Rows, each with the band of its hidden value
[ 259 -478  239  179 -116 -196 -214 -116  351 -105 -211  216  -44  184
  140  -84   31    4 -381  -18  110 -134 -194 -110 -283 -862 -129  204
  251  181  619 -363   29   89  436 -316 -126  -19 -255  279 -131    1
  396 -131   60  114 -140 -334  255]	B
[-355  202  -81 -282  -21  -78  396  179  129   51 -112  246  507   -4
 -402 -110  352   32   62  439 -178  -22 -203  -74 -259  264  290 -127
  126 -103 -210  -76   78  155  -15  223  249   54 -123  404   95  229
  334   86  -72  -26  538  353 -258]	N
[  30 -243   69    3 -148  178   59  -15  152  127  -57  194  169  280
 -290  -10  158  -82   -9  119  234  -97  -42  -11 -174   75  355  124
 -147 -177  327  -98  -40   33   16 -118 -266 -473  -92   -8  301  121
   30   48  347 -244  -69  264  212]	X
[-163   47  187 -325 -193 -355  272 -218   20  113   39  151  329   82
  -27   18  174 -237  -85   24  102  -39   79 -242  165 -158  134 -124
  -25   48   66  163  -51 -106  113   24  166  -34  -16  -80   72 -138
 -119  163 -234 -287  -58  -42   64]	K
[-215   89   57  100 -131 -155  295  198  156  220  -14  308  365  -79
 -433 -270  326 -147  158  -25 -134 -206  104 -114  -98  257  255  150
 -166  135   32  -23 -306    1   86  194  153   97   49   19   96   81
  -76  -83  -55  -19  438  404 -186]	N
[-226 -139  123   91    7   63  -27   30   76  195  -18 -180   75  -63
 -219  -26  -82    1    6  -17   67  -73    9  -96  120   67  -47 -333
    1  154   57  214  154  -87 -108   17  -86  -98  144 -188   75   88
 -220  107 -168 -274 -214  209   76]	U
[  14 -246   83  463 -231  202  -78  506  489 -196  164 -311  -23  -13
 -798  109 -398  219  295   38 -173   -8 -130  372  165  131  -53 -310
  135  164  122  224  150  -22 -206  209 -270 -159  166 -305  207  563
  -14 -296  127   32  -12  342  -21]	Z
[ -95 -137  -60  -71  -56  104   51  247 -254  161  -35 -100  120  -52
  209 -191  223   31   13   80  126  -92 -143 -315  382   -7  128 -257
  -66 -281 -171   84  118  -86   37  207 -110 -150   73 -125  -14 -298
 -355  107   51 -303 -169  -70  393]	C
[-277  -88  188  134   -6  105  110  182  127  -16  -90 -226  173  -72
 -324 -190 -364  425  104  156 -327 -186  -93  221  -92   24  -18 -287
  -34  167  107   -7  174   20 -139  117   75  -79  170 -153   73  472
   47   71  -82   65  213  260 -154]	Y
[ -70 -220  211  205   40 -171  -68  145  268  277 -209  276   46  -44
 -211 -145  163 -221  -20 -174  112 -205  -16 -159 -106 -144  152  245
  -92  137  286   37 -336  -23  131 -221   75   50  -21   27    4 -113
  -27 -170  -88  -47  161   64   98]	N
[-161  -99  253 -108  -19 -238  340  -60  193  266  138  179  234  123
 -107  -23  263 -146  293  -94  176  -35 -110 -288  307  -79  247 -248
 -164   55  119  225 -261  -58  153   55  -81 -139   35 -247  136 -148
 -242  -90  194  -62  -25   43  -20]	K
[-158   -4  224  -44  -52 -401  345    8  441  318  201   78  333  160
 -245   52  276 -353  431  -61  225  -80 -227 -276  408 -154  189 -344
 -122  380  161  323 -245   -6   96  110 -202 -141   93 -157  162  -96
 -248 -134  329    1  -70   87 -141]	Z
[-117  130  112 -302 -236 -471  229   54  371  155  125   31  449  301
 -298  215  198 -484   35  165  293   92 -259  -69  375 -205  143 -180
   68  214  -94  396   49   -5  -36    8   -4 -201  -26  121  107 -115
  -57   42  -42 -210 -283   48   54]	Z
[-342  149  -49   35   48   12  328  477   85  154 -149  369  352 -246
 -518 -268  368  -73  188  130 -180   -9  -14 -180  -69  507  318  -19
   50 -181 -407   45 -237   -4  -47  231  219  189  -24  238   92  -90
  147 -204  -62   62  563  336 -262]	K
[-330  -51  274 -102  -35 -114  218   38   -9   69   32  146  414  -13
 -175  -45 -194  159   47  148 -134 -174  -59   33   55   36  142 -313
   32   30   24   11   95 -104   -3  -82   76 -275   93   37  198   95
  108  170   31  -75  -70  182 -131]	C
[ 144 -263   85   -2 -328    8   63  -59  159  126 -198  184  250  442
 -280 -122  213 -101   39  144  204 -111  -67   19 -192  -82  463  360
 -331 -106  343 -107 -206   93   81 -120 -215 -488 -138  -23  232   60
   -2   21  303 -173   38  222  278]	X
[  36  123  -12 -165 -186 -220  159  134  631  183  170 -306   40  352
 -408  258  445 -556  438  103  469  186 -363 -323  454 -146  134 -301
  -34  216 -120  635  -85  162 -145  181 -253  -61  -50 -172   44 -137
 -404 -189  209 -217 -263  -13   66]	U
[ 120 -101  138 -110 -177 -165  123  -19  380 -106 -273   67  144  319
 -125 -145   87  -11 -174  217   30   -5 -227   24 -270 -535  113  235
   35   68  273 -174  -26  194  127  -69   41  -44 -225  208  -46  135
  338  -84   61  149  206 -175   62]	U
[ 140 -344   50   65  -14 -105 -316  -19  415  155 -169   76  -38  179
 -116  192  106 -454 -514  -16  481   21 -170  -53  -88 -479  -99  135
  269  164  473   24  209    2   79 -316 -215 -145 -148  264   21   -5
  185  -14 -116 -315 -371  -94  453]	U
[ 228 -228   44  201  -36  190 -187  294  517  -62  -52  -78 -269  232
 -217   21  182 -131  -97   33  307  101 -304 -101  -72 -385  -76   90
  214  -64  122   34   68  178   49 -134 -252  -36 -210  120  -91  -34
   84 -298  218   27 -288 -147  218]	C
[ -54 -287  172  226 -108 -106   85  228  298  114   56  -65   60   10
 -339  -27   37  112  477  -58  -56 -154 -197  -73  239  -50  195 -227
 -162  123  237  220 -242    3   84  152 -122  -67  107 -366   99  174
 -249 -232  153    1  220  146   59]	N
[   8 -288  368   33  207   73 -156 -261  367  113 -473  -93 -219  270
  131 -203 -103  133 -217   63  176 -113 -220 -146 -495 -679  -60  123
  -34  185  456 -160  -12  225   63 -500  -38  -79 -193  121 -139   18
  238   14   68  135 -122 -282   33]	Z
[ 119 -601  413   58  132 -115 -187  -50  345  155 -370  273  -21  342
   91   -8 -183   76 -261   -6  273 -165 -366  142 -240 -711  228  312
  -79  -53  733 -191 -144   61  215 -608 -100 -425 -175  104   78   60
  349 -105  239   89  -40 -247  397]	Y
[  67  172  -63  -28 -131  -24  165  220  530 -256  137   16   41   23
 -302   26  243 -229 -197  172   37   82 -133 -129 -127 -292 -219 -107
  488  125   26 -102  245  150   67  221  -43  264 -181  330  -59  168
  316 -179   69   75   20 -112 -159]	X
[   7  -82  -36   34 -266  476 -126  155 -324 -281  -37 -301 -171  -83
  -35 -211 -179  367 -393   83 -144   37  252   10  -61   85 -183  -59
  124 -424 -243  -62  412  -91 -105  155  102   15    2 -224 -100   75
 -186  191 -434 -373 -297   24  324]	X
[ -94 -106  153 -102 -323  -19   45  -85 -407  -85   88  114  223  -38
   72 -184 -192  159 -713 -115 -112  -20  385  165   61  -82 -152  137
   56 -223    5 -121  303 -289  142   40  313  -47   66 -178  -52   55
 -115  312 -716 -405 -320  112  367]	Y
[-174  342 -130   97   -9    9  348  553  504  -63  304  142  177 -216
 -599  -37  367 -321   12   42  -36  140  -59 -123  120  234 -151 -236
  452  108 -332  103  110   33  -49  447   20  383  -13  257   10  112
  145 -327   23  120  168  214 -363]	U
[-113  -19  136  -96 -113  122  103  -20  188  319 -324  -51  221  452
 -368 -209  108  -70  106  204  202 -100 -109   85 -260  113  447  315
 -496  -19   91  111 -177  175 -232 -196  -40 -462  -38  -66  174  100
 -145  142  152 -161   40  365   83]	K
[-138  141   15  -73 -242 -267  336  142  249 -103   54  539  443 -135
 -528  -10  346 -303  -20  120 -133  -22  145 -181 -167  183  199   31
  300    3  -53 -100 -152  -49  164  153  165  175 -151  358  181    8
  383 -143  -66  -35  381  191 -276]	X
[ 329 -198   18  243  -28  263 -199  240  461 -143 -191 -262 -482   98
   25 -178  166  -54  -53  -30  202  -45 -189 -282 -136 -558 -155  123
  124  -19  267  -87  -16  211   57    2 -244  173 -174  -51 -194  -66
  -47 -310  265   83  -55 -426  237]	X
[ -53 -137  147  -40 -138  -81  277   -2   56  -16  -38  431  400  -16
  -97 -158    1   -9  -91   95  -99 -345   90   -9 -186  -84  299   77
  -17  -41  521 -408  -86  -88  178   23  -85 -293   -3  111  337  184
  287   70  388  -32  337   57    7]	X
[ -16  101  -31 -219 -232  175  242    5 -263   -3  411  -19   63   19
  210  -85  296 -131 -257  -90  221    9  217 -320  389   38  -70 -212
   44 -340 -137   38  252 -179  100  310  -87  -99   52 -287   34 -231
 -489  207  -25 -470 -519  -35  310]	C
[   6 -167  115  111 -314   21  142  203 -204  -98  125  135  202  -28
    5 -283   15  240  -56  -51 -182 -147  103  -53  196  -61   70  -14
  -50 -205  -24 -152   -9 -142  226  192   21 -107   48 -186   12  -71
 -163   -3  -12  -71  -83   47  182]	B
[ 274 -433  207  151  -66  -39 -240   21  359   66 -372  -12 -140  336
   69 -140  -21  -71 -276  -18  286  -88 -255    0 -166 -715   55  355
  -71   65  519 -135  -76  119  148 -337 -186 -212 -168   54  -77  -47
  128 -138  142   37 -137 -299  428]	Z
[-195 -280  309  216   31  174  215   -8  -16   79   17  107   28  -97
 -156 -263  -26  419  376 -109 -197 -162   71 -214  -23  121  172 -302
 -171  -76  137  -50 -232  -60  149   52  -93  -91   79 -370  128   57
 -147 -114  214   84  134  164 -165]	X
[-351 -203  184   53   72 -118   17   78  -40  260 -149   51  329 -157
  -90  -88  -71   88  224  123  -80 -303 -141 -206   98   53  166 -414
  -30  160   88   74   11  -86    6  -87  -44 -210  141   45  151  -48
  -40  154   60 -159   12  167  -24]	B
[ -85 -175   45   50  176  312 -149  421  380  298 -120  -89  -94  290
 -378   88  124 -117   58  145  415   37 -430   89   -7   95  249   66
  -96 -235  -17  283   43  156 -258 -262 -165 -383  -61   40  102   56
 -109  -98  223 -187 -226  247  279]	N
[  35   34   72   -7 -303 -249  256  173  303   -6   91  -74  207   62
 -259  -53  142 -214  338   20    6 -131  -62 -176  321 -142  173 -148
 -101  175  123  187 -193  -12   22  299 -111  -27   76 -238  125    0
 -230 -146  220  -49  169  -61   13]	Z
[  80 -156   68   81  -53  243 -128   59  361    9   70   38 -142  132
 -242  132  140 -222  -47   42  307 -108  -49 -186 -161  -90   36  -34
  151  -54  307  -12   91   65  -18 -189 -283 -226 -122   54  169   45
    1  -28  324 -260 -322   37  131]	B
[-200   13  131 -176  137  -99  152  155   55  379   90   -1  102   -7
  126    0  227 -361   56 -107  389  -68 -140 -363  511  -60  120 -284
  -85  -61  -61  348  -47 -135  -58   -2  -90 -159  125 -176   74 -399
 -430   42  123 -294 -321 -129  232]	U
[ -37 -242  131  224 -222 -192 -215  262  311   -9  -66  -92   73 -164
 -526  213 -300 -227   63  -59    2 -148   47   91  209  -16   31 -148
  130  224  253  325  -14 -189 -145  -55  -42  -69  146 -174  200  157
  -52 -107 -225 -304    2   74  203]	K
[-224  -11 -107  -66  -33   50   88  143   23  128 -203  283  265 -153
 -372  -50  381 -206    6  210   37  -33   37 -316 -193  363  271  -82
  150 -169 -148   11  -29   -7  -22   53   41   26 -114  300  155 -106
  162   25  -90 -289  253  256  -14]	X
[ 156 -308  231   22  -80  228  -19 -132  260  115 -317  -41 -109  477
  -88 -191   58  102   53   90  251  -95 -156  -37 -321 -308  325  303
 -363 -130  414 -100 -194  198    3 -292 -226 -424 -165 -159  105   59
  -37  -27  389  -21  -47  -24  228]	Z
[-111   15    8 -133  -74  150  136  -35 -134   93   74 -124   -6  -78
  135 -126  270  -56  108   24  121 -136   84 -490  180   45   59 -323
  -49 -154  -43   90   56  -48   15  193 -100  -25   42 -231   41 -220
 -407  155   85 -363 -169  -71  139]	C
[-340 -122  141 -121  257 -271  289  267  419  429   22   36  379   24
 -228  171  164 -219  627  182  228 -170 -573 -226  466    9  398 -625
  -79  193  176  370 -143   20  -91   71 -275 -338  154  -23  318    1
  -90 -107  593  -14  203   79  -56]	K
[   7 -292   83  133 -338  109   22  161 -381 -160  188  224  192 -166
  -13 -150 -149  226 -381 -129 -157 -115  310   76  197   65  -10  -20
  108 -346   80 -204  187 -331  217  152   18 -169   93 -213  116   21
  -95  100 -242 -321 -215  113  386]	C
[ 225 -224 -155  220   46  250 -215  238  255 -240 -285 -123 -510 -280
   82 -191  407   -1 -117   13   33   54  -90 -607 -214 -398 -247  -92
  446 -161   38 -151   41  159  206  186  -80  604 -270  142 -321 -210
  120 -352  -87    5  229 -497  190]	X
[ 216 -245  169  142 -103   63 -162  -75  318 -105 -155    5 -211   80
   82 -112   28  -72 -151  -25  120 -265   -6 -248 -284 -558  -72  135
   96  111  561 -257  -27   95  175 -195 -174  -23 -145   35  -15    6
   90  -56  247  -46  -84 -314  160]	B
[-153 -106  -43   -6   50  556  116  179  165  158  -53   44  -39  237
 -558   -9  399   93  323  239  235  190 -159 -186 -220  563  406 -126
 -105 -476 -280  178  -41  178 -186  -19 -223 -308 -175  -36  216   36
  -79  -95  306 -211  -53  473  -19]	X
[-246  -23  139  -86   35 -230  261   99  363  236  -85 -147  288  108
 -253  -37  111  -20  476  205    9 -134 -379 -154  177 -107  234 -388
 -147  284  104  253 -106  128  -64  142  -75 -111   83  -82  105  139
 -102  -39  235   46  264  103 -142]	Y
[   8  -90  -68   46 -168  409 -210  289 -159  -85  -83 -401 -198   31
  -82 -138  -91  157 -361   64   93  145   36   22  127   32 -172  -50
   80 -342 -345  177  395  -49 -203   89   26  -34   15 -190 -154  -49
 -298  108 -429 -383 -452   26  439]	Z
[ 193 -541  166  158  158  290 -354  -63  135   -2 -392   12 -398   -8
  297  -95  -20   96 -183   -4  232 -270 -124 -342 -333 -537   37   52
   87 -184  644 -293   -2   65  156 -380 -270 -149 -172   25   14 -108
  133  -41  320 -144  -62 -440  422]	C
[-181 -393   19  328   24  628 -314  158 -409   10  -48 -209 -221 -306
  -33 -199 -203  492 -187  -46 -121 -137  213 -125  -65  320 -158 -339
   92 -327  -67  -70  370 -172  -52    7 -113 -110  129 -268    7   68
 -272  197 -273 -434 -366  271  308]	B
[ -95   55  134   31  -60 -133   -9  354  233   87    2 -134   45 -144
 -151   27  -93 -318  166  -43  115 -223  -53 -188  371  -95   43 -207
   33  115   13  311  -71 -119 -182    2  -38  -50  161 -135  108 -200
 -258  -62  106 -193 -117 -186   99]	X
[-219  -52  269   66   34  -50  239  213  464   91  100 -141  119  101
 -454   29 -109  143  502   80  -62  -80 -292   43  152  -11  150 -375
  -92  186   92  286 -114   86 -112   66  -67 -135  106 -252  150  290
  -92 -174  261  139  134  180 -243]	Y
[-295   44  -16 -384   62   85  314  -38 -363  157   27   28  291 -128
  344 -146  229   46  -13  206   68 -186  -37 -432  236   84  187 -470
  -13 -304  -63  -52  212 -109   24  229  -31 -189   79  -46  142 -204
 -215  347  160 -372  -26  -84  170]	X

[-129 -249 -135  -25  -50  -81   -8 -253   74  -49  200   -1  -97  356
  -11  228 -310   -5   32  271    0   51  167   31  -14  135  -17  -33
 -187   -2  188   34  -62  -51   88  -84  185   94  156  -75  -78   16
  176 -184  105 -231 -191 -300 -270]	F
[  13 -121  -17   52  -28  -50 -170  -70  130   55   76  -18 -105   19
   62  172  132   79  -44   10    9 -120    2  -46  -40 -105   79  -60
  -27  118  -24  122  -50   47  118   18   71   25   42   18  -81  -58
  164   -7   79   14  118  -44 -132]	V
[  56   49  -26  -17  -53 -224  125 -198  -33  -43  202   21   46  119
    9  246 -243  -67   58   10   22  -92   76  149  -30  -92   56   42
   67   29   15 -117 -242  199  173  -39 -224    3   99   78  158 -194
 -127 -245    7  -44 -170 -187   77]	P
[  26   11   41  -65  164 -148 -123 -150   89   62   39  106   -1 -101
  -43   78  186 -100  -21  164  -34  290  -18   91  -22 -148   68  -11
  -73    5 -103 -173  -11  102  182   29 -147  -88 -131    9  170 -196
  -28   20   39   29 -129 -202  183]	E
[  61 -202   35   45    0  142  -27   57  236  128   98   41  -21  138
   46  298  118  -46   35  -20   16  -94    7 -221  -51  -47   -5  -17
   19  121  136  135  -51  -51   79   31  114  -57  -26 -197  -94 -103
   24 -147  135   77   74 -123 -115]	P
[  56  426  -95 -175   27 -226  -84 -200 -176  -91  -20  -80  202   32
  -75 -120   -8 -143   85  204   42  314  132  382  -38  -28   29  216
   45  -49 -129 -208 -109   99  -42  -60 -339   43  -48  128  221 -285
 -129  -25 -212   38 -480 -169  332]	J
[-132  171 -111 -222   45 -273 -200 -385 -142   -7  -37  -25   62   42
 -113 -118  -25  -52   78  405   15  450  117  393  -21   24   24   27
 -177  -44 -195 -203  -46   69   57  -46  -26   97  -19  300  157 -226
   59   85 -239 -118 -476 -187  178]	J
[  98 -314  -44  199   51 -127  -26   -1  183   83  126   21 -122  -96
  106  246  -32   86 -161  -64   -9 -230   -9 -158  -16 -137   24 -106
  -76  -42   54  129 -125   16   35  -22 -103  -46  139 -172 -129   45
   51   21  272 -105  229  -98 -208]	P
[ 150   22  -76   -3   30   37  -65   36   82  -25  -45  -90   33   72
  -26   98   90  -61   51   37   39  116   78  -24  -19   44  -53  103
  -23  -39   93   61  -47 -105  -60  -38  -52   39  -35 -163  -53 -139
   45  -14  -22   31 -151 -237   -7]	E
[ -14 -426  -52   54   59 -193 -160 -222  246  131  229   73 -191   54
  -17  237  -25   60 -109  170   -6   57   26  -64  -28 -102   76 -216
 -174  -47   77   56  -10   26  241  -61  177   34   95  -22  -72   33
  274  -18  233 -182   81 -239 -345]	F
[-284  200  -55 -182  -39  -52  -67 -204 -201  -63  -42    7   93  204
   45  -19  -71  -37  126  287   33  117  134  244  -45  115    9  135
  -86  176 -109 -125 -118    5  -75   47   -1   17   22  157   36 -178
 -131  -59 -230  -45 -338    6  289]	P
[   8  389   63  -58  171  -45  -99   89 -139 -112 -206   -8   67 -201
    9 -103  380  -57    9   29   35  159  -30   87    4  -37   22  203
   17  130 -229 -175  -48   -4  -40    8 -310  -73 -232   27  140 -216
 -174  151 -237  240  -84   54  516]	E
[  79 -248 -110   91  -44 -193  -25 -183  198  147  145  -96  -87   75
  -43  220 -145   40  -63  160   26  -88   83 -130  -14  -31  -64 -151
 -171  -82    2  167  -91  -45   38 -201  100   57  172    7  -91   21
  160   22  107  -53   16 -115 -369]	J
[ -97  -71  -39   26  107 -139   44  -59   78  -61  143   76   28  182
  106   99  -13  -79   21  178   50  131   44  -50  -85   53   -3  -10
  -85   87   35  -79  -65  -75  -10  -72  -17 -110  -40 -193    4  -53
  -57  -93   62  -63 -138 -104  138]	V
[  41 -356 -138  115   -1   17 -128   31  131  109   32 -104 -144   71
  -27  168   -7  179  -65   17   97 -162   39 -163   29  114  -82  -83
 -119   -7  152  280  -55 -220  -29 -148  285  216  109  -32 -284   82
  318   68    4 -150   95  -62 -414]	J
[ -45  198   15  -56 -192  -73   29  -74  -21 -176  100 -155 -105  280
  -77  220  -45   10  159   66  179 -279  137 -193  -21  135  -34   42
  -62  131  -37  109 -128  -85   74 -245  120   50   87   99  -79  -45
   44 -104 -250  353   78    3 -170]	F
[ -96 -182  -94  169  135   -4 -215  -58  182  146   82  -19  -94   62
  132   -1  224  101 -290  213 -116   29   -1  -53  -16  -65   84  -27
  -67  239  -18  145  143  -37   41 -127  143   95  -75  -98  -43  147
  382   66  247 -141   98  166  -86]	L
[ 118 -352  -84    6    9   56 -127   77  144  175  -28  -54  -48   11
  -74  192   75   92   78  -48  159  -23   18 -139   -9   82 -103  -84
  -67  -91  168  209 -118 -231  -43  -29  257  146   60  -31 -274 -101
  143   55  -94 -101  -18 -192 -290]	F
[ -58  167  -42  -42  133  -62 -145  -66 -162  -34 -218    2   24 -228
   20  -71  119   21  -51  125  -51  142   15  218   45  -36   -8  143
 -127    6 -190 -119  -86   38  -93  109 -286  -13  -45   69   59 -165
 -126  190 -109  -47 -157  -60  314]	E
[-171  229  -47  -60  157    2    4   37 -197  -88 -157   30  143   14
  107 -103   84  -65    5  170   -6  172   71  181  -13  105  -29  245
  -33  149  -77 -183  -93  -80 -204   53 -240  -46 -110  -80   65 -142
 -241   36 -148  -64 -283   39  528]	F
[-129 -135  114  131  202  -14   44   58   72  106   77  210  -45 -139
  146  198  141   17 -147   -2  -47 -173 -118 -154    6 -139   45  -15
  -28  225  -85  -68  -91   62  102   54 -169 -179  -96 -119   53  -25
 -179  -24  168   26  211  144  224]	P
[ -66 -179  -28   31  -78   56  -37 -108  128   39   79    8  -84  164
   57  281  -94   18   39   99  -18 -152   57 -120  -23    5  -25  -41
 -135   88   51  139  -88   -5   43   45  109  -37  114  -86 -120  -56
   34  -98  112   -9   29 -139 -200]	V
[-214 -353 -145  -28  -38 -122  -10 -252   56   58  170   22  -76  307
   19  196 -320   41   25  306   36   25  156   22  -32  150  -47 -103
 -230    1  137   48 -108 -107    4  -77  259   85  201   -6 -148   35
  117 -105   57 -305 -185 -184 -248]	A
[ 295 -146   79  158  210  -58   60  277  200   32   45   67  -11 -218
    5  212  274  -40  -19 -253  148  -58 -123 -316  -24 -100  -46  -31
   62  -88   82   24 -129 -125   35  -82 -203 -131 -139 -302  -62 -116
 -122   37   58  171  202 -149   50]	A
[ 193 -129 -157  -29   80  -83 -200  -92   47  126 -106  -88   50 -119
 -103   -4   71   25   20   82   47  294   26  166    6   -8  -71  -12
  -89 -200   23   62  -70  -76  -53  -13    4  163   -5   48  -65 -199
  162  144  -90 -189 -289 -294  -96]	L
[ 166    7  -84   56   72   96  -60   60  151  136 -100 -100  118   10
   12   48  169  -79  -14   89  -20  153   33  -80  -29   -4 -105   82
  -29   -2   13  127   -8 -123 -162  -56  -45    0  -87 -194  -40 -140
   23   57   32   42 -167  -91   37]	L
[ -83  -94   55   43   90  -92  -59  -79   86   82   77   86  -98  -60
   32  177  105   23  -91   95  -16  -88  -22  -89    2 -107   50  -49
  -90  129  -97  -25  -58   53  144  -24  -47  -72  -18   17   32  -34
  -13   13   77   58  134   26   30]	F
[ -41  418   76 -169  -44  -78   12  -50 -119  -76  -57  -56  119   87
  -29   43  176 -124  181   84  104   41   80   70  -61    2   19  162
   73  187 -190 -145 -147   41   21  -51 -144  -60 -105  161  150 -287
 -234  -63 -334  329 -181   51  404]	A
[ 141 -147  -63  234  136   91 -263  118  244  117  -51  -77 -118 -148
  118   37  379  104 -295   -8 -118  -51  -47 -155    6 -151   61   16
  -31  110   -3  235  132  -47  -19  -35  -28   42  -83 -237 -116   92
  333  169  297   -5  255   49 -133]	L
[  65  138   20 -125  -47  -19  -88 -120   89   53  -29  -36   77   70
  -15  130  137 -145  117  128  -10  161   94   52  -78  -95   26   64
  -14   36  -75  -49  -76   69   33   71  -88  -93  -26   -5   76 -273
 -115  -52  -45  160 -183 -196  154]	A
[ -17 -201   11   91  199    6   64   91   81  132  -23  123   23 -129
   56  163   36  -21  -62   41    9  -17  -47 -149   15  -14  -98    3
 -112    2   14  -18 -121 -110  -86   23 -142 -128  -37 -203  -52  -63
 -211   52   92  -63   15  -46  119]	F
[ -21  251    8   -7 -217  103  118   79  -41  -83   94 -192  -10  354
  -45  256  -50   24  141  -47  173 -481  129 -233    5  171  -73  166
  112  292   48  208 -156 -123    6 -268  126  133   58   80  -85  -36
    5 -219 -272  371   83  193 -129]	E
[-235  271  -90  -83   11  -48   18  -90 -252 -199  -29  -68   35  220
  -33  -46 -121   18   84  249  115    2  117   90   36  266  -92  186
 -122  144  -62  -48  -88 -149 -117 -193   -3  109  -18   88   -7  -34
  -27  -17 -312   49 -254   72  146]	J
[   0  252   -9  -68  111 -327   21 -125 -208 -218  -51   42   50 -164
   -5  -20  -18  -46  104   59  107  166   -4  206  -16  -18   -5   59
  -98  -89 -211 -257 -220   78    3   -7 -372  -98  -37   99  138 -248
 -258   86 -236   41 -223 -174  373]	V
[-178  200   44  -93  -26  -12  -45  -86  -60   19  -53  -12   38   91
   65   67  132  -42   50  169   -2  -36   77   37  -46  -10   34  100
  -27  256 -174  -65  -92   35   -8   18  -37  -62  -33  112   60 -151
 -143  -21 -147  159  -71  131  295]	A
[ 182  155   17   -4  152  -96 -167    3   74   63 -118  -43   42 -230
  -71  -33  372  -51  -16   48   37  245  -62   -2  -12 -121  -10   23
  -34  -31 -189  -32   -1   -8   30  -72 -157  -29 -194   23   91 -211
   28  188 -116  194  -72  -74  172]	L
[ 173   34   57  -21  160  -74 -225   40  233   90 -109    5   12 -208
    9    9  484 -126  -23   87    1  326  -18 -103  -91 -187   42  -27
  -80  -65 -139  -46   50  -39   -9   52 -145 -196 -164 -183   18 -196
  -42  204   67  210   15 -184  190]	F
[-116   45  -47  -74  -90 -112  -97 -229  -59  -74   25  -37  -63  118
   21  123  -80   25   57  163    2  -21  107  131  -24    2   50   18
 -115   78  -79  -20 -117   85   72   25    3   33  105  135   -3 -121
   33  -41  -72  -20 -108 -122    8]	P
[  76 -277  -62   32  -43  -13  141   19  119  -40  143  -22  -53  243
  -67  337 -227  -15  167   -6  186 -120   79 -256  -14  187 -156  -61
 -115 -107  244  131 -189 -218   -5 -152  167   34  114 -183 -205  -57
   -4 -152  -53  -13  -51 -297 -310]	A
[ -32  -73  -90    3   -4 -130 -165  -65   36   79   -3  -96  -46   30
   38   27  120   86  -62  105   50  -15   87   49  -45   -7   43  -13
  -39   84  -41   70  -68  -62  -23  -76   88  115   62   94  -94  -31
  150   82  -60  -72  -16   34  -16]	F
[ 244  382  -64 -195    9 -376  118 -143 -131 -120   27  -75  293   25
  -94  -12  -92 -254  251   57  170  366  140  313 -112  -38  -25  147
  109 -225  -70 -302 -289   76  -63  -82 -440  -62  -15   58  239 -437
 -369  -99 -296   82 -562 -358  431]	A
[ -18 -313  -92  118   31  -70  -20 -111  111   99  154   12 -124   78
   18  247 -165   97 -125   77  -28 -163   39  -48   38  -10   -4  -62
  -99   42  113  113  -86   -3  113  -82   70  110  122  -31  -74   56
  177  -76  171 -206   51 -101 -271]	E
[ 141  203   26 -100  -40 -124  -10  -72   99  -33   17  -73   90   87
  -29  121  138 -181  151   87   71  161  101  -26 -104  -68    5   52
    5  -20  -75  -72 -107   18   13  -48 -141 -125  -39  -59   84 -264
 -153  -52  -96  254 -166 -209  173]	A
[  34 -222  -61  152   86  -33  -32   -9  132  103   65   -3  -92  -31
   34  182   -8   73 -144   48  -23 -133   -4 -134   32  -31  -37  -36
 -103   35   39  128  -52  -54   23  -93   -9   36   44 -110  -80   46
  114   27  157  -82  106  -31 -175]	J
[ 379   53  -33   37  -28 -141  -15   75  136   78   60 -185   38  -25
 -166  156  179   -1  102 -164  224  -51  -13 -150  -25  -32  -72  -33
  128  -76   14  154 -144  -94   90 -291   30  158  -63   92  -22 -196
  144   -1 -241  246  -21  -97 -179]	L
[-141   98  -56 -145  148 -218 -124 -152 -165 -260  -14   71  -10   63
  -26  -93   55  -37  130  222  133  411   46  214  -41  142   23   42
 -166  -54  -41 -241  -60  -75   31  -23  -38    5 -110   19   27 -167
   13   52 -235  -95 -324 -281  261]	P
[ 103  -63   85  -38  142  -88  187  121   91   60   28  106  127  -31
  -60  210   75 -152  220  -26  226  103  -52 -253  -62   57 -167  -50
  -47  -90    7  -92 -222 -186  -51  -89  -76 -195 -115 -154  -20 -257
 -367  -29 -197  191 -121 -160  187]	P
[ 169  322   31   30   67  -60    3   81   31   48 -155  -96  138 -179
   66   20  269 -122  -42   -7  -46   16   32    1  -40 -162   -6  172
   69   79 -209  -58 -107   58 -125    0 -406 -143  -90  -77  142 -217
 -264   93  -33  252  -45   54  405]	E
